Here is a tiny trained network, its code and every weight. The questions are about switching its units off for an input and a class, where a switched-off unit gives its printed mean instead of its output.

import numpy as np


def w(rows, s, z=0):
    codes = np.array(rows[::2]) - 128.0
    scale = np.full(codes.shape[1], s)
    scale[-1] = z or s
    return codes * scale


def f(y):
    return np.maximum(y, 0)


def log_softmax(a):
    a = a - a.max(-1, keepdims=True)
    return a - np.log(np.exp(a).sum(-1, keepdims=True))


def net(x, mask):
    res = np.array(x, float).reshape(1, 7) / 4 @ E
    y = f(res @ A[0][:, :-1].T + A[0][:, -1])
    res = res + np.where(mask, y, B[0][:, -1]) @ B[0][:, :-1]
    return log_softmax(res[-1] @ U[:, :-1].T + U[:, -1])


A, B = {}, {}
E = w([
[153,103,131,113,109,146],'x0',
[149,173,71,239,37,146],'x1',
[118,129,129,108,111,142],'x2',
[119,130,119,126,129,129],'x3',
[173,130,160,143,130,113],'x4',
[142,127,129,151,144,112],'x5',
[151,171,161,168,194,255],'x6',
],0.0099)
A[0] = w([
[102,112,167,136,127,201,225],'neuron 0',
[131,81,139,82,199,114,32],'neuron 1',
[136,128,143,142,169,195,188],'neuron 2',
[146,69,109,88,61,2,254],'neuron 3',
[122,108,105,106,106,70,205],'neuron 4',
[134,96,85,116,122,90,244],'neuron 5',
[112,86,178,90,169,132,66],'neuron 6',
[176,178,124,122,162,173,143],'neuron 7',
[139,110,155,54,207,116,53],'neuron 8',
[150,152,89,190,45,154,43],'neuron 9',
[164,153,107,128,199,217,198],'neuron 10',
[141,124,84,194,106,138,11],'neuron 11',
],0.0096,0.00071)
B[0] = w([
[129,112,213,171,108,126,172],'neuron 0',
[186,245,1,58,32,56,192],'neuron 1',
[87,87,191,190,220,202,182],'neuron 2',
[93,34,152,219,215,177,251],'neuron 3',
[79,38,224,167,116,198,185],'neuron 4',
[67,70,168,143,171,169,172],'neuron 5',
[183,115,87,40,77,61,185],'neuron 6',
[97,102,150,181,177,146,173],'neuron 7',
[180,241,69,75,112,95,207],'neuron 8',
[167,228,52,65,48,163,210],'neuron 9',
[88,59,204,165,191,143,202],'neuron 10',
[200,164,78,72,114,62,179],'neuron 11',
],0.0064,0.011)
U = w([
[27,59,254,176,191,166,254],'0',
[177,246,48,58,96,124,2],'1',
],0.0088,0.00053)

Each question gives the input, the list of numbers given to net, and the class t.
The units are the neurons (one row each of A and B). Each row of codes is followed by its name. A weight is (code - 128) times the scale printed after its matrix; where a second scale follows, it is the last column's (A, B and U).
mask holds one flag per neuron, in row order. A switched-off neuron (its flag False) gives its mean, the last column of its row in B, instead of its output. The means were averaged over made-up inputs and are rounded, as every weight is.
A unit's drop is (log p(t) with every unit on - log p(t) with that unit switched off) / (log p(t) with every unit on - log p(t) with every unit switched off).
The circuit of an input: a set's keep is (log p(t) with only the set's units on - log p(t) with every unit switched off) / (log p(t) with every unit on - log p(t) with every unit switched off). Starting from all 12 units, units are removed one at a time, each time the one whose removal leaves the highest keep (on an exact tie, the one counted first), for as long as the keep stays at least 0.8.
units of the circuit, in order: the units of the circuit, biggest drop first
top k neurons: the k neurons with the biggest drops, biggest first
drop when u is switched off: that unit's drop, to one decimal
input [0,5,5,-8,-3,7,-6], class 0: units of the circuit, in order -> (neuron 3)
input [7,-4,0,-4,-3,-2,3], class 1: top 3 neurons -> (neuron 3; neuron 1; neuron 8)
input [0,-4,-6,5,-1,-4,3], class 1: top 4 neurons -> (neuron 3; neuron 1; neuron 8; neuron 4)
input [8,-8,2,8,-7,-4,-6], class 1: top 3 neurons -> (neuron 1; neuron 8; neuron 6)
input [0,-5,6,-5,5,-4,4], class 1: top 3 neurons -> (neuron 8; neuron 3; neuron 1)
input [2,7,2,-8,0,0,-8], class 0: top 2 neurons -> (neuron 3; neuron 4)
input [-5,6,7,0,-1,0,-7], class 0: top 3 neurons -> (neuron 3; neuron 4; neuron 1)
input [3,-2,-5,6,-2,6,-1], class 1: top 3 neurons -> (neuron 10; neuron 2; neuron 3)
input [2,-6,-5,7,-7,7,5], class 1: top 2 neurons -> (neuron 1; neuron 8)
input [-6,-7,8,3,-5,-7,6], class 1: drop when neuron 8 is switched off -> 1.0
